Below is a small trained network, with its code and all its weights. Each question gives an input and a target symbol and asks what happens when units are switched off, that is, made to give their printed mean instead of their output.

import numpy as np


def w(rows, s, z=0):
    codes = np.array(rows[::2]) - 128.0
    scale = np.full(codes.shape[1], s)
    scale[-1] = z or s
    return codes * scale


def norm(h):
    return h / np.sqrt((h * h).mean(-1, keepdims=True) + 1e-5)


def f(y):
    return y / 2 * (1 + np.tanh(0.7978845608 * (y + 0.044715 * y**3)))


def softmax(a):
    e = np.exp(a - a.max(-1, keepdims=True))
    return e / e.sum(-1, keepdims=True)


def log_softmax(a):
    a = a - a.max(-1, keepdims=True)
    return a - np.log(np.exp(a).sum(-1, keepdims=True))


def net(x, mask):
    ids = ['αγδζηλξπσω'.index(c) for c in x.split()]
    T = len(ids)
    res = E[ids] + P[:T]
    r = norm(res)
    for j in range(3):
        rows = slice(3 * j, 3 * j + 3)
        q, k, v = (r @ M[0][rows].T for M in (Q, K, V))
        z = softmax(np.where(np.tri(T) > 0, q @ k.T / 3**0.5, -1e9)) @ v
        o = O[0][rows]
        res = res + np.where(mask[j], z, o[:, -1]) @ o[:, :-1]
    y = f(norm(res) @ A[0][:, :-1].T + A[0][:, -1])
    res = res + np.where(mask[3:27], y, B[0][:, -1]) @ B[0][:, :-1]
    return log_softmax(norm(res)[-1] @ U[:, :-1].T + U[:, -1])


Q, K, V, O, A, B = {}, {}, {}, {}, {}, {}
E = w([
[82,102,139,87,142,133,87,41,116,124,212,127],'α',
[171,99,83,144,177,135,79,109,155,135,79,82],'γ',
[126,115,225,156,124,186,156,31,111,95,96,90],'δ',
[104,204,84,234,155,112,108,104,97,79,115,189],'ζ',
[213,170,158,115,138,90,64,124,176,47,157,80],'η',
[131,139,201,56,185,154,91,115,200,121,74,130],'λ',
[120,123,164,118,142,196,108,147,110,173,111,89],'ξ',
[49,138,154,144,140,105,32,200,126,193,148,127],'π',
[135,167,142,100,193,210,142,124,194,94,99,162],'σ',
[85,33,216,124,254,131,143,180,101,93,141,126],'ω',
],0.0098)
P = w([
[32,68,137,214,86,37,252,225,198,190,163,190],'0',
[152,205,164,128,224,69,49,137,2,140,176,97],'1',
[158,169,182,111,232,110,60,146,21,134,172,116],'2',
[156,162,160,115,213,124,41,144,53,124,157,91],'3',
[161,154,151,124,198,151,43,149,85,102,160,106],'4',
[159,111,142,128,204,164,37,160,106,124,153,114],'5',
[141,102,127,109,199,174,58,152,130,112,153,116],'6',
[129,74,124,112,195,185,70,152,149,101,149,124],'7',
[140,51,111,124,177,192,63,146,172,91,143,124],'8',
[122,34,100,114,173,181,74,147,183,83,142,117],'9',
[118,16,105,118,172,198,88,146,196,77,139,112],'10',
[121,17,113,129,167,216,65,145,203,66,140,109],'11',
],0.0043)
Q[0] = w([
[176,178,202,100,227,161,74,163,90,31,71,86],'h1',
[189,45,189,46,162,179,144,116,187,134,148,32],'h1',
[227,102,141,32,255,203,85,194,184,77,154,73],'h1',
[191,178,81,43,61,104,230,110,111,215,90,151],'h2',
[90,76,188,178,225,222,69,64,170,53,155,136],'h2',
[60,85,133,167,93,115,168,150,108,132,160,147],'h2',
[148,98,174,132,208,122,72,166,111,104,90,88],'h3',
[66,28,153,170,154,137,107,151,180,81,140,138],'h3',
[56,94,148,194,215,148,88,133,117,42,153,98],'h3',
],0.0061)
K[0] = w([
[183,75,93,128,75,195,127,25,85,20,160,45],'h1',
[142,2,172,26,127,178,179,114,144,119,133,69],'h1',
[87,23,94,32,108,239,133,7,131,64,152,117],'h1',
[173,204,65,60,246,195,106,44,29,112,148,162],'h2',
[17,117,143,183,6,45,202,192,204,166,132,155],'h2',
[206,89,107,196,152,111,170,100,185,87,107,139],'h2',
[96,143,64,198,70,134,177,94,107,127,133,254],'h3',
[63,107,109,187,118,35,225,141,197,102,157,158],'h3',
[52,105,110,176,90,165,231,171,211,184,172,200],'h3',
],0.0048)
V[0] = w([
[136,134,126,184,98,148,156,56,120,153,152,114],'h1',
[98,140,85,71,108,98,112,103,115,151,184,180],'h1',
[151,121,94,145,117,79,136,133,82,39,109,129],'h1',
[145,101,154,96,120,116,57,51,147,75,178,112],'h2',
[152,43,145,132,86,143,221,67,120,131,131,74],'h2',
[124,140,160,82,120,206,78,89,166,228,89,77],'h2',
[117,108,85,153,136,143,1,108,95,167,110,160],'h3',
[109,90,199,89,140,108,103,169,77,155,170,101],'h3',
[137,122,201,171,131,142,84,134,109,69,65,106],'h3',
],0.0062)
O[0] = w([
[158,74,65,69,79,132,188,58,87,98,57,83,105],'h1',
[50,110,89,123,83,125,92,49,146,99,209,149,13],'h1',
[119,72,149,159,135,52,191,158,138,75,138,144,7],'h1',
[81,197,161,151,165,136,170,189,228,81,108,9,11],'h2',
[113,69,130,92,221,77,135,149,154,2,135,219,14],'h2',
[85,125,160,58,81,181,92,242,65,58,114,148,128],'h2',
[110,171,42,88,206,196,211,123,61,192,160,156,4],'h3',
[64,86,122,122,71,150,157,66,95,127,20,70,195],'h3',
[125,28,77,195,148,146,200,195,120,131,170,40,200],'h3',
],0.0051,0.0027)
A[0] = w([
[202,94,83,127,48,29,140,106,93,85,171,110,66],'n1',
[114,154,73,149,209,206,111,136,113,83,154,122,229],'n2',
[91,97,36,97,139,167,123,63,97,84,142,86,95],'n3',
[138,150,196,96,143,97,103,115,76,102,206,111,163],'n4',
[109,195,131,148,144,185,134,93,25,161,139,82,208],'n5',
[76,118,86,191,114,6,76,195,49,166,114,116,156],'n6',
[144,87,157,98,45,148,102,92,126,116,134,75,151],'n7',
[186,87,77,68,74,127,68,106,52,105,112,216,82],'n8',
[78,192,139,131,94,159,108,70,178,98,196,173,119],'n9',
[89,190,66,171,115,127,78,235,143,150,128,129,110],'n10',
[127,118,106,175,131,189,227,174,89,129,89,121,11],'n11',
[113,137,54,106,129,119,184,111,166,138,144,37,174],'n12',
[138,203,159,147,44,24,160,181,56,70,198,115,102],'n13',
[92,223,101,217,87,79,184,157,73,66,127,254,144],'n14',
[165,193,22,153,108,118,161,154,72,73,140,103,88],'n15',
[112,54,112,80,135,118,108,172,21,69,116,189,99],'n16',
[115,212,180,159,69,88,164,141,196,135,161,165,41],'n17',
[99,130,34,158,65,148,147,135,67,205,83,113,142],'n18',
[171,73,130,148,169,106,97,77,140,206,144,128,209],'n19',
[40,73,117,92,94,173,66,178,107,25,71,75,135],'n20',
[106,92,102,105,71,67,176,147,171,45,139,121,2],'n21',
[142,82,170,80,135,177,131,170,80,147,179,55,195],'n22',
[117,106,138,146,157,104,146,123,188,2,115,98,134],'n23',
[239,142,179,109,171,147,162,154,129,132,50,126,152],'n24',
],0.0058,0.0028)
B[0] = w([
[188,60,142,151,67,141,84,156,145,69,113,205,128],'n1',
[121,99,101,64,138,177,157,148,212,165,124,190,214],'n2',
[163,115,157,141,190,163,147,152,165,92,21,162,162],'n3',
[125,165,163,176,82,143,175,143,228,81,96,137,181],'n4',
[97,107,136,78,70,180,209,197,138,141,189,134,210],'n5',
[225,83,40,233,96,173,198,122,92,159,125,52,162],'n6',
[166,103,136,122,101,160,70,153,147,178,62,142,210],'n7',
[96,163,142,71,118,73,144,57,232,116,75,184,178],'n8',
[131,183,92,96,172,107,124,168,127,173,59,112,145],'n9',
[195,230,122,74,167,108,119,141,73,185,86,165,154],'n10',
[168,88,121,145,165,155,129,206,177,100,99,130,123],'n11',
[60,115,178,121,147,54,153,59,208,177,86,138,149],'n12',
[23,46,152,127,129,121,80,240,161,93,212,173,129],'n13',
[128,179,172,70,191,141,209,164,246,221,78,95,136],'n14',
[185,149,185,107,140,143,102,192,238,187,38,163,120],'n15',
[78,115,112,164,115,147,184,99,200,173,197,107,170],'n16',
[107,164,156,73,177,132,122,149,113,102,199,179,119],'n17',
[158,51,223,86,117,159,111,137,131,77,142,111,152],'n18',
[131,117,55,117,97,126,107,149,80,61,117,168,241],'n19',
[39,129,13,121,136,99,44,151,59,140,153,96,248],'n20',
[178,97,236,117,70,82,85,113,57,214,133,120,113],'n21',
[145,66,109,172,94,178,121,132,253,154,125,145,248],'n22',
[107,126,181,43,120,178,150,138,64,137,183,158,175],'n23',
[213,111,111,126,176,130,114,160,47,143,102,120,255],'n24',
],0.0051)
U = w([
[93,211,186,45,216,110,104,107,86,147,94,127,199],'α',
[167,183,77,95,194,178,230,171,179,93,154,216,134],'γ',
[94,59,177,126,180,90,146,160,114,55,234,100,95],'δ',
[144,180,30,156,131,77,128,91,52,179,187,108,170],'ζ',
[105,124,183,188,191,90,220,120,235,182,128,59,90],'η',
[100,135,94,116,80,202,94,233,143,175,138,70,78],'λ',
[33,120,93,73,76,140,114,3,186,87,179,129,187],'ξ',
[155,100,198,73,35,182,217,93,78,145,107,108,51],'π',
[181,153,226,133,96,78,50,157,187,102,105,166,7],'σ',
[187,52,100,122,165,124,162,98,81,65,36,90,159],'ω',
],0.0049,0.0016)

Each question gives the input, a string of symbols that net reads in full, and the target symbol t.
The units are the heads (3 rows each of Q, K, V and O) and the neurons (one row each of A and B). Each row of codes is followed by its name. A weight is (code - 128) times the scale printed after its matrix; where a second scale follows, it is the last column's (O, A, B and U).
mask holds one flag per unit, heads first, then neurons. A switched-off unit (its flag False) gives its mean, the last column of its rows in O or B, instead of its output. The means were averaged over made-up inputs and are rounded, as every weight is.
A unit's drop is (log p(t) with every unit on - log p(t) with that unit switched off) / (log p(t) with every unit on - log p(t) with every unit switched off).
The circuit of an input: a set's keep is (log p(t) with only the set's units on - log p(t) with every unit switched off) / (log p(t) with every unit on - log p(t) with every unit switched off). Starting from the 12 units with the biggest drops (on a tie, the unit counted first), units are removed one at a time, each time the one whose removal leaves the highest keep (on an exact tie, the one counted first), for as long as the keep stays at least 0.8.
units of the circuit, in order: the units of the circuit, biggest drop first
most important unit: the unit with the biggest drop
top k neurons: the k neurons with the biggest drops, biggest first
heads that matter: for each layer, one digit per head in row order, 1 if its drop is at least 0.15 and else 0, layers parted by /
input η π γ ξ π ω, target η: units of the circuit, in order => [h2]
input σ λ ξ α λ ξ, target σ: heads that matter => 001
input λ α π γ α σ ξ λ σ ζ δ, target λ: units of the circuit, in order => [h2 n20]
input ω γ ξ ξ ξ ω α ω, target ξ: heads that matter => 100
input ξ λ α α α γ, target ξ: heads that matter => 010
input η λ γ σ π λ λ λ λ δ ζ, target η: heads that matter => 010
input α λ σ γ α σ λ, target α: top 2 neurons => [n22 n9]
input ξ η ξ σ, target ξ: units of the circuit, in order => [h2 n16 n8]
input γ γ λ ω ζ λ γ γ λ η σ η, target γ: units of the circuit, in order => [h3 n2]
input γ λ η η η η ξ, target γ: heads that matter => 011
input δ λ α δ λ λ γ α ξ, target ξ: heads that matter => 110
input α λ ω η σ η λ γ π, target α: heads that matter => 011
input π σ γ, target π: heads that matter => 011
input γ λ λ η ζ ω η λ γ, target γ: heads that matter => 001
input ζ η γ δ ω λ λ ω ω γ, target ζ: units of the circuit, in order => [h2 h3]
input σ ξ σ γ η σ α α λ λ σ σ, target ξ: most important unit => h1
input π γ λ λ ξ, target π: units of the circuit, in order => [h2 h3 n18]
input λ γ γ λ η η α ω, target ξ: heads that matter => 100
input ξ α η γ ξ ζ α ζ δ, target ξ: units of the circuit, in order => [h2 n8 n16]
input η γ α γ, target η: units of the circuit, in order => [h2]
input α ω λ ξ α λ η η η, target α: heads that matter => 011
input α λ γ λ λ λ γ, target α: heads that matter => 011
input γ ξ λ ω, target γ: heads that matter => 001
input η γ ω η η α α γ α γ η, target ξ: top 2 neurons => [n24 n23]
input π λ δ α γ η λ, target π: units of the circuit, in order => [h2 h3 n5]
input σ γ η λ γ, target σ: top 2 neurons => [n20 n8]
input σ α γ ω ξ λ λ π π γ λ, target σ: units of the circuit, in order => [h3]
